Here is a tiny trained network, its code and every weight. The questions are about switching its units off for an input and a class, where a switched-off unit gives its printed mean instead of its output.

import numpy as np


def w(rows, s, z=0):
    codes = np.array(rows[::2]) - 128.0
    scale = np.full(codes.shape[1], s)
    scale[-1] = z or s
    return codes * scale


def f(y):
    return np.maximum(y, 0)


def log_softmax(a):
    a = a - a.max(-1, keepdims=True)
    return a - np.log(np.exp(a).sum(-1, keepdims=True))


def net(x, mask):
    res = np.array(x, float).reshape(1, 4) / 4 @ E
    y = f(res @ A[0][:, :-1].T + A[0][:, -1])
    res = res + np.where(mask, y, B[0][:, -1]) @ B[0][:, :-1]
    return log_softmax(res[-1] @ U[:, :-1].T + U[:, -1])


A, B = {}, {}
E = w([
[140,156,56,30,165,100,117,167,149],'x0',
[179,87,60,112,225,96,106,134,157],'x1',
[125,106,118,67,141,115,12,196,135],'x2',
[183,87,95,82,91,141,99,28,176],'x3',
],0.011)
A[0] = w([
[157,116,109,81,115,133,181,113,147,130],'n0',
[151,152,143,121,157,154,92,124,112,3],'n1',
[35,133,123,124,12,254,177,79,66,207],'n2',
[85,174,156,187,186,174,188,157,79,20],'n3',
[128,72,151,158,123,111,116,158,118,37],'n4',
[131,81,119,199,152,108,99,167,197,220],'n5',
[111,86,114,41,131,117,82,55,125,108],'n6',
[139,129,113,144,116,219,161,193,192,88],'n7',
[221,93,90,74,66,118,55,113,165,202],'n8',
[51,184,214,92,106,152,153,174,121,132],'n9',
[159,94,216,223,114,201,124,54,91,91],'n10',
[167,81,136,19,126,206,71,104,203,188],'n11',
[101,115,134,217,24,191,125,184,109,192],'n12',
],0.0085,0.0022)
B[0] = w([
[124,125,121,168,131,129,145,130,154,165],'n0',
[121,132,154,134,130,157,127,110,117,135],'n1',
[97,67,106,188,187,121,167,149,147,245],'n2',
[195,187,84,86,122,67,99,133,109,205],'n3',
[101,147,164,136,140,133,137,118,111,146],'n4',
[102,113,148,158,168,158,140,109,96,182],'n5',
[119,137,109,103,53,139,125,117,73,200],'n6',
[129,151,117,165,164,105,131,93,122,137],'n7',
[145,190,118,121,105,76,93,117,67,239],'n8',
[160,102,133,122,174,154,198,123,146,199],'n9',
[89,7,142,208,84,177,169,93,199,245],'n10',
[242,209,55,71,103,92,73,137,93,237],'n11',
[102,103,147,103,165,206,171,159,167,212],'n12',
],0.011)
U = w([
[148,241,51,95,69,55,94,121,3,254],'0',
[84,57,141,149,143,207,215,110,168,2],'1',
],0.0071,0.00071)

Each question gives the input, the list of numbers given to net, and the class t.
The units are the neurons (one row each of A and B). Each row of codes is followed by its name. A weight is (code - 128) times the scale printed after its matrix; where a second scale follows, it is the last column's (A, B and U).
mask holds one flag per neuron, in row order. A switched-off neuron (its flag False) gives its mean, the last column of its row in B, instead of its output. The means were averaged over made-up inputs and are rounded, as every weight is.
A unit's drop is (log p(t) with every unit on - log p(t) with that unit switched off) / (log p(t) with every unit on - log p(t) with every unit switched off).
The circuit of an input: a set's keep is (log p(t) with only the set's units on - log p(t) with every unit switched off) / (log p(t) with every unit on - log p(t) with every unit switched off). Starting from the 12 units with the biggest drops (on a tie, the unit counted first), units are removed one at a time, each time the one whose removal leaves the highest keep (on an exact tie, the one counted first), for as long as the keep stays at least 0.8.
circuit, biggest first: the units of the circuit, biggest drop first
k most important neurons: the k neurons with the biggest drops, biggest first
drop of u: that unit's drop, to one decimal
input [-2,4,-4,-7], class 0: circuit, biggest first -> (n3)
input [3,1,-7,-5], class 0: 2 most important neurons -> (n3 n10)
input [-2,5,-4,5], class 0: circuit, biggest first -> (n2 n12)
input [7,-6,1,-8], class 1: 2 most important neurons -> (n9 n11)
input [8,-6,-1,-1], class 1: 2 most important neurons -> (n11 n8)
input [8,-6,-1,-6], class 1: 4 most important neurons -> (n11 n9 n8 n6)
input [-2,5,8,-7], class 1: 2 most important neurons -> (n11 n8)
input [3,8,-8,-4], class 0: drop of n9 -> 0.1
input [-1,0,4,-7], class 1: drop of n9 -> 0.8
input [1,6,-2,6], class 0: drop of n2 -> 0.0
input [-6,8,4,-1], class 0: 3 most important neurons -> (n10 n2 n12)
